Table B holds the same points as the rows below and some others, measured another way and shuffled. Each row below is followed by which row of B it is.
B:
1: [   6   73   13   72 -106  -76   35   18   -7  -37   65   85  -26  110
  -67  -65   25  -31   68    1  101 -117  148   23  -13   -3   -3    4
  101]
2: [ -46  183  155  336 -100 -145  189   78   78  450  273  -42  227   90
 -142  166 -181  118  -92 -146   28 -114  -44 -330   38   67   84  220
  288]
3: [  42   28 -191  -22  151   79 -165 -105  144  -29  182 -158  189 -273
  136   74  -90   39  136  275   61  155 -110 -185 -145 -124   -8  -12
  239]
4: [ -77   83  186  206 -177  -76  164   52   -6 -130  116   10 -131  164
 -345 -164   51   45  -62 -204   13  -50  114   -7  -94   64 -165   88
   26]
5: [-193  262  -15   17  112   51  -58  -82  -66  185   60  -73  208  -29
  419  106 -110  -77  212  199  -38 -144  -31 -153  144  110   59  191
  208]
6: [-55  96 -55  23  56  -3 -53 -76 -81 -54  56 -64 -27  50 119 -23 -56 -78
 107 155  79 -46   6  22  83  43  20 100 110]
7: [-234  -17  230  -51  -13  -40   48  -91 -178  -92  -17  153 -187  189
 -134 -228   -9  -84  -32 -116 -137 -130  159  198  199  222 -154   84
   -3]
8: [-20 134  35 133 -12 -11 -44   1 -10  35  87 -75 -40  37 -32  16 -45 -15
   5  30  56 -29  -5   0  11  -4 -12  77 139]
9: [  43   90    2  -88  -45  114  -87   27   48 -222  -21  -22 -113   -6
  -71 -148  116  -71  111  -24  -11   -2   41  179  -74 -114 -152 -103
    4]
10: [ -49  433   62  -78   60  320 -335   99  126   95 -105 -151   85 -237
  354  106   98  -87  200   38 -191  -62 -101  115  -74 -204 -144  -98
  145]
11: [ -84  258   66  -33  -74   95  -81   59   21  -10  -48   55   40   -3
  173  -37  101  -78  189   -5  -56 -169  118   60  -29  -44  -90  -32
   93]
12: [  -2   83 -124 -170   35  149  -10  -55   74 -280   50 -130   72  -87
  105 -161   74  -70  268  109  -21   32  -50  -18  -86  -76 -141  -11
   14]
13: [-408  -94  123 -232   59 -181  286 -252 -369   57    3  326   61  380
  231 -253 -132 -198  209   50 -123 -375  257   19  533  492   52  278
   21]
14: [  41   23   73  312 -105 -213   20   18  -66  103  149   59 -151  187
 -258   43  -99   30 -164  -12  215  -60  123   15   28   36   93   88
  182]
15: [-121   80  251   22  -25   61  -61   30   72  101   57   60  -23  -59
 -205  -72    4   39  -86 -201 -212  -12   36   61  -14    9 -210  -42
  126]
16: [-153  -96   -9 -105  245   23  157 -212   18  197  297 -190  303  -85
   25  -30 -279   39   68   72 -177  104 -279 -332  219  185  -26  260
  200]
17: [  33  250   35 -108   28  204 -236   69   70   40  -74  -62  -18  -96
  149   18   66 -102  125    1  -96  -61  -54  194   23 -171  -89 -117
  101]
18: [ 156   29   72  301  -62  -96  -70   67   30   74  157 -100 -205   86
 -384   57  -90   57 -238  -77  172   90  -52   86  -31  -99   21   19
  170]
19: [   5  149   39  125 -114  -17   30   52   -3  -87   57  -26  -85  112
  -96  -69   45  -28   48  -43   82  -77   74   43  -43  -23  -53   41
   65]
20: [ -41   84   36   36   84   44  -50  -37   79  169  155  -97  141 -106
    3   56 -110   32   12   25  -68   35 -110 -124   24  -14  -36   67
  209]
21: [  12   59   -2    7   54   50 -186  -21  128   93  109    8  104 -201
   18   68  -43   37   28   93  -21   45   15  -46 -104 -109  -49  -88
  241]
22: [ 193  -33   45   -5 -119  135  118  115  383 -161  250 -187  104 -205
 -538 -174   92  170  -15 -282 -107  237 -156 -155 -358 -264 -308 -146
   58]
23: [  23  324  -44  -28   78  289 -140   53  213   -2   86 -349  183 -260
  173   52   27    2  196   37 -133  104 -276 -126 -152 -201 -165   13
  130]
24: [ -21   27 -186  -88  123   -6   11 -130   13   57  159  -64  245  -59
  259   26 -131  -46  235  261   72  -33  -54 -199   81   25   95  103
  197]
25: [ 120  -41   46  104 -140  -94   45   55   72  -44  125   72  -99   89
 -356  -93   24   34  -73 -120  112   -9  106   58  -81  -88  -46  -77
  101]
26: [ 249  -79  -51  -28  -48  107 -174   77  402  -88  192  -24  104 -364
 -366  -30   74  158  -37  -51   -7  249  -18  -67 -419 -362 -197 -317
  208]
27: [ 100   25 -205  176   13  -98  -63  -75  -32 -173  148 -126  -83   43
    3   21  -70  -17   59  275  322   63   21  -45  -81  -45  107   84
  150]
28: [ -18  241  -13  -41    3  148 -119   31   57  -43   -5  -98   45  -67
  178  -12   59  -71  190   56  -37  -58  -28   36  -44  -98  -81  -10
   93]
29: [-101  -80  -50 -110  -16  -84   33 -115   26  -68  109  229  160  -45
   62 -114   -6   -6  179  138   27 -102  244 -110  -49   66  -27  -40
  163]
30: [ -74  265   60 -107   85  171 -218    9  -38  120  -85  -49    1  -32
  286   45    2 -137  140   59 -121 -121  -56  176  161  -45  -35   -8
  120]
31: [ 263 -260  -70  -30  147   88 -353  -56  293 -127  212 -117 -101 -406
 -471   -8  -61  150 -234   70   18  434 -139   89 -291 -321 -176 -301
  227]
32: [  81   13  -95   86   -8  -30  -44  -35   48 -133  136  -75  -36  -18
  -98  -35  -25    9   39  120  156   65   10  -29 -105  -73  -12    6
  129]
33: [ 162  106  -97  -27   48  125 -189   33  171   43   89 -139   68 -177
   13   74  -12   -2   71   83   38   83 -119   15  -93 -234  -23 -115
  187]
34: [   0  244  -40   56   10   85  -85   19    6  -15   33 -148    7    5
  153   33    4  -72  142   89   49  -52  -61   16    7  -60   -8   67
  110]
35: [ -93   89  -33 -271  105  291   94  -82  121 -328   87 -299  131 -150
   25 -275   73  -38  280  -33 -250  134 -243  -91  -67  -29 -323   63
  -70]
36: [-100 -104 -194 -286  210  -14 -154 -238  -81   -3   48  154  172  -99
  385  -25 -116 -124  252  386   28  -79  117  -10  181   77   99  -18
  204]
37: [-185  398   54  195  -11   36   17   -1 -196  -16  -14 -204  -87  221
  282   20  -28 -140  155   79   62 -181  -45   17  157  142   21  302
   46]
38: [   3  -24 -143  117   32 -143   54 -123  -89  -80  170  -45   -4  110
   19  -20 -119  -29   76  227  237  -10   40 -101   50   78  113  156
  144]
39: [  47  255  -74  110   14   83 -136   34   55   21   55 -178   33  -50
  154   93  -17  -39  120  131   95  -14  -77  -25  -54 -119   21   45
  157]
40: [ 366   61 -407  -34   78  101 -131   16  329   34  252 -272  326 -304
  127  173  -68   48  229  298  236  185 -229 -269 -237 -381  134 -116
  285]
41: [  22  190  -83  200  -43 -151   69   10  -26  328  169    2  210  130
  203  191 -151  -24  114  142  207 -202   41 -218  121   33  250  172
  277]
42: [ -75  257   50  -63   43  204 -216   20   42  -78  -56  -98  -22 -126
  170  -28   79  -77  148   39 -120  -27  -26  129  -47  -93 -160  -48
   83]
43: [-15  92  -4  18 -38   2  55 -10   4 -52  83 -36  21  68 -18 -73   0 -35
 109  11  31 -60  16 -25  16   4 -38  63  85]
44: [  42 -179 -223  -93  106  -76   -7 -185   -4 -174  179    3   65  -44
    8  -91  -98  -23  130  277  166   76   36  -89    0   16   50   14
  145]
45: [-103  302   -6   40 -141    6  163   54  -34  -11   23    2  138  168
  227  -60   70  -93  295    3   42 -265  109 -105   30   51    4  149
   55]
46: [-148  191  -49  -57   73   66   53  -85  -44   18   76 -107  179   11
  294  -28  -56  -80  260  139  -41 -108  -55 -145  106   93   -5  178
  111]
47: [  55   56  -36  114  -72  -77 -121   13   54  -10   85  103  -13  -31
  -43   32    5   12   24  110  159  -49  176    7 -124  -88   22  -74
  194]
48: [-457  331  436  285 -110 -214  434   -5 -392  504   65   94   29  591
   96  -11 -209 -110  -23 -294 -150 -493   73 -113  588  539   97  563
   85]
49: [-68  66  66 133 -32 -66  39 -28  -2  43 139   3  22  40 -87 -20 -62  29
   0   9  37 -38  58 -91 -17  57 -31  91 155]
50: [-50 123  -3  69   2  15 -26 -28 -41 -95  62 -79 -61  54  12 -55 -12 -46
  75  66  53 -31  10  21  10  17 -45  87  83]
51: [-178  255  142  255 -177 -141  152   31 -214  -38    4   63 -150  347
   23  -78   22  -86   64  -51  123 -271  212   42  108  192   17  233
   34]
52: [ 187  -18   18  -86 -190   48  -31  125  278 -103   69  171   51 -125
 -301 -133  171   60   63 -159   -4   -6  177   56 -284 -271 -165 -310
  105]
53: [ -72  180  -33  196    3 -105  102  -55 -197   63   95 -126  -54  269
  128   28 -131 -101   76  116  175 -143  -32  -40  228  151  148  295
  105]
54: [  93  -16 -238   25   81  -11   12 -107   70 -132  214 -191  118  -80
   36  -12  -94   10  147  248  182  116 -105 -188  -79  -67   46   81
  154]
55: [ 114   33  -87  -50    9   74  -73   -8   57 -152   64 -104  -62  -14
  -78  -87   23  -51   88   47   67   57  -58   96  -30 -128  -56  -53
   62]
56: [ 118   95   32   18  -98   64    7   91  156  -42   93  -60    2  -28
 -215  -72   68   22   32 -128   -3   18  -21   24 -123 -162 -116  -90
   83]
57: [  56  225   -7  215  -75  -19  -35   66  -52  -45   49 -145 -145  141
  -29   25   -2  -55   14   29  172  -52  -20   71    0  -53   32  101
   93]
58: [-135   61  -12  -96   76   49  114 -110  -65  -83   92 -107   66   75
   86 -141  -62  -79  177   49  -68  -44  -79  -63  148  129  -69  173
   37]
59: [-114  122   35   19   56   30    8  -59   -7   76  114  -79  104  -18
   83   -9  -82  -20   87   51  -60  -33  -55 -107   67   66  -41  126
  147]
60: [ 411 -349 -125  -13 -188  -90  189   61  324 -315  303   -4  -58  -38
 -803 -266   70  158 -102 -193  191  257    7  -38 -334 -298 -143 -251
   41]
61: [-145   82 -115  -82  185   -2 -127 -186 -186   25   18  -28   35   42
  393   27 -139 -150  185  328   64  -99    8   24  248  145  113  158
  157]
62: [ 191  -24   44  240 -148 -101  -62   87   75 -121  123   -4 -247   67
 -455  -51   32   57 -182  -87  204   83   87  140 -166 -154  -49  -92
  108]
63: [  23  289   29  290  -26  -54 -266   66  -51  193    6  -13 -110   37
  145  224  -56  -46  -48  145  191 -117   86  102    6  -77  134   33
  255]
64: [-259  -22  346   32  125  -48    1  -94  -51  461  151  118  100    1
 -141   32 -237   46 -197 -177 -304  -62  -41  -56  293  229  -76  137
  254]
65: [  76 -222 -113 -152   62  -68  -60 -119  141   31  185  174  175 -164
  -93  -44  -81   48   58  141   41   54  107  -94  -56  -70    8 -147
  237]
66: [ -70  393  105  189   79  101 -109   84  138  589  163 -191  353 -161
  273  331 -179   49   42    0 -124  -81 -225 -284   71  -59   77  152
  366]
67: [  27  -59  -17  -24   66  -12 -139  -75   -6  -57   71   27  -92  -32
  -88  -48  -57  -29  -24   97   50   45   35  114   29  -33  -33  -52
  141]
68: [-126  234  -21 -187  132  194 -201  -58   22   73  -38  -43  167 -160
  409   30   -2 -110  258  162 -152  -92  -34   17   78  -29  -65   -7
  154]
69: [  -7   84   35   -3   65   54 -175  -16   87  152   86   -1   78 -141
   25   64  -60    7   11   53  -49    8  -20    0   -6  -78  -37  -55
  220]
70: [ -92  -88  -99 -165  163    8  -60 -185    0   -2  127   34  160 -118
  150  -46 -116  -33  141  223  -25   19   10  -88   84   65   -5   26
  180]
71: [  55  105   -8  108  -51    4  -28   26   12  -78   76  -89  -91   60
 -106  -40    5  -24   20    9  100    0   -5   50  -36  -66  -35   28
   87]
72: [ 208 -121  102  148 -112   25 -148   93  317 -163  196  -19 -142 -243
 -655  -90   73  195 -248 -180   17  286   33   53 -426 -288 -267 -274
  152]

[  59 -124  -77  -65   16  -18  188   51  -76  -49   30   -1   78 -168
   29 -124    9 -113   45   29   14 -115  225   43  -28  -85  -44  -88
    4] => 5
[  50 -128  -23 -179  -86 -127   52  185 -263 -228 -247 -105  128 -185
 -226 -241  273  -88  120  -56   55 -136  402  196  120 -304  130 -230
    0] => 40
[ 149   19    0 -231  231 -178  157 -345  394  238  197 -188  -86 -201
  217 -208    2 -204  -42 -135  -49   18   36  278  126 -191  290   45
   56] => 42
[ 109  -49 -107 -169  -16  -20  279   86 -177   52  137    1   95 -120
   45  -24 -149 -144  103    2 -142  -33  337  -17  -57 -290  -79  -49
 -192] => 50
[ -19  -48 -147   30   34   -2   79   -7  -61   -4  174   20    8   -1
   70   18  -61   11   12  -41 -144  -51  170   29  -66  -17  -52   -4
 -107] => 25
[  83   91   17  -92   29   23  155  122  -44   79 -112 -245  125   59
  -29 -155  150 -200  -33  172  187  -51  -42 -126  -16 -144   16   58
  -36] => 22
[  31    5   29   18   28  -20   29  -49  -67   31   19  -75  -11  -24
    9  -88   97  -42  -17   45   -7 -113   67    8  -40   47   10  -74
  -15] => 45
[ -64   36   -4   31    0   97  -20   30 -168   30   74  -72  -49   59
 -155   81   10  -70  -85   49    0  -93  127  -70 -148  110  -97   20
  -25] => 19
[  22  -25  -74    2   53    8  114   33    4    7   25  -84   62  -12
   48 -102   69  -80  -22   57   53  -74   39  -14  -32  -10  -10   16
   -7] => 59
[ -72 -124 -174  341  168   83   95 -103  267  -16  174   63   30   46
  379 -103   18   76  -91  151   85 -136 -295 -111 -124  436 -160   73
  131] => 64
[ -20 -330 -282  219   19  -63  155  128    3 -315  -28  177  194 -158
  257 -257  140  160  118   19    0 -195  113   95   38  130  -83 -177
   66] => 2
[ -15  -20  -83   -5    7  -30   23   92  -84  -79  -63 -113   72   26
  -55 -115  169  -27    5    9   30  -72  106   42   16  -79   47  -24
  -34] => 24
[ -61  -11 -156 -115  121    2   61  -26  109   34  146 -136  -21  -21
  -58    0  -19 -143  -75 -103   -5   21  158  131  -18 -124   76  136
    1] => 72
[-126  -71 -111  235   56   -8 -158  -84    7 -106   75   21  -67   61
   35  -31  155  164  -67  -55  -63 -134    1   98  -45  302   13  -51
   52] => 18
[ 139  307  153 -247   57   83  200  112  -20  306 -120 -458  101  190
 -106  -97  110 -404 -107  274  288   41 -170 -288  -59 -298   37  207
 -101] => 35
[ -15   47   96   -6  111   33  -38 -196   78  142  120 -129 -146  -43
  -75   -3   44 -131 -150    9   50  -98   20   59  -92  189   44   26
  115] => 11
[ -20 -199 -334  312   96   93  267   79  120  -79  225  181  174    3
  428  -80 -112  117   17  135  -14 -121 -108 -159 -129  290 -259   69
  -18] => 48
[ -29  149  -32   94   71  179   91  -42  -32  249  289  -74  -58  174
   45  187 -190 -101 -148  139  -34  -27  -73 -255 -257  203 -204  196
 -114] => 7
[ -87  -60  -39   90   26  -10 -118  -99  -90  -54  110   14 -110  -32
  -86   27   70   66  -53  -92 -109 -124  180  130  -68  182   10  -84
   23] => 47
[  11 -353 -186    6  124  -85  210   10  209 -253  -58   50  125 -358
  151 -340  150  -89   50  -19  176 -175  166  251   95   19   43 -134
  271] => 66
[   2   16  -79  -63  -56  -43   15  180 -231 -100 -114 -135  108   62
 -132  -97  184  -25   54    1  -11  -58  199   17   27 -211   47  -59
 -130] => 54
[  16  -96 -166  -48   -9  -36  126   12 -157  -22  207   87   19  -97
   39   38 -129   10   77 -104 -240  -56  354   79  -61 -124  -58  -72
 -163] => 62
[ -18  -62  -11   33   76  -23  -10  -99   37  -12   54  -51  -50  -85
  -15  -88  104  -38  -54  -18   18 -124   87  107  -26  127   40  -57
   90] => 21
[ -11  100   48  -55   15   51    0    2 -133   97   41 -156  -40   72
 -140   35   45 -127  -72   54   10  -57   95  -62 -106  -17  -19   27
  -60] => 55
[ -22  -64 -281   27  111 -247  -40 -119  195 -103   92  -51   39   46
  285 -195  169  184   94 -240 -251   29   46  309  201 -215  273  -31
 -145] => 38
[  37   28  110  184  -57  -73 -125  -89 -232  -10  -41    2  -44   75
   61  -90  204  171   31   65 -136 -191   10  -27  -46  207    2 -239
  -95] => 32
[ -68  -30 -100  130  -34   46  -34  112 -200  -95   16   -8   42   82
  -69    6  100   78  -19   32  -35 -119  117  -47  -90  125  -85  -35
  -68] => 53
[  81  -57  -74 -120   20  -28  198   23  -86   35  102  -30   55 -123
   36  -64  -60 -124   49   -2  -72  -63  251   32  -36 -175  -27  -49
  -92] => 37
[ -68   30 -142 -152  121    3   30    3  106   35   99 -205  -20    6
 -137   -1   35 -176  -99 -107   41   43  154  142    4 -173  118  173
    8] => 31
[  31 -106 -126   13   90  -67  134  -19  111  -52   28  -45   78  -87
  171 -188   93  -38   23   13   26  -81   30   82   35  -35   47  -38
   27] => 20
[-11  13 -40  -7  37  -4   3 -27 -55  30  78 -82 -25   9 -40 -20  52 -40
 -40 -18 -43 -69 116  36 -47  15  19  -3 -40] => 71
[ -60  139  -67   53  -57   61  -54  189 -264   -4  -42 -163   68  262
 -142   47  132   18  -28   78  -21  -29   38 -155  -88  -48  -47   57
 -195] => 60
[-235   49  270  112  258   10 -345 -479  349   78    2 -260 -369   82
  -34  -26  236 -196 -245   69  199 -121 -349  124 -119  342  105  -29
  391] => 10
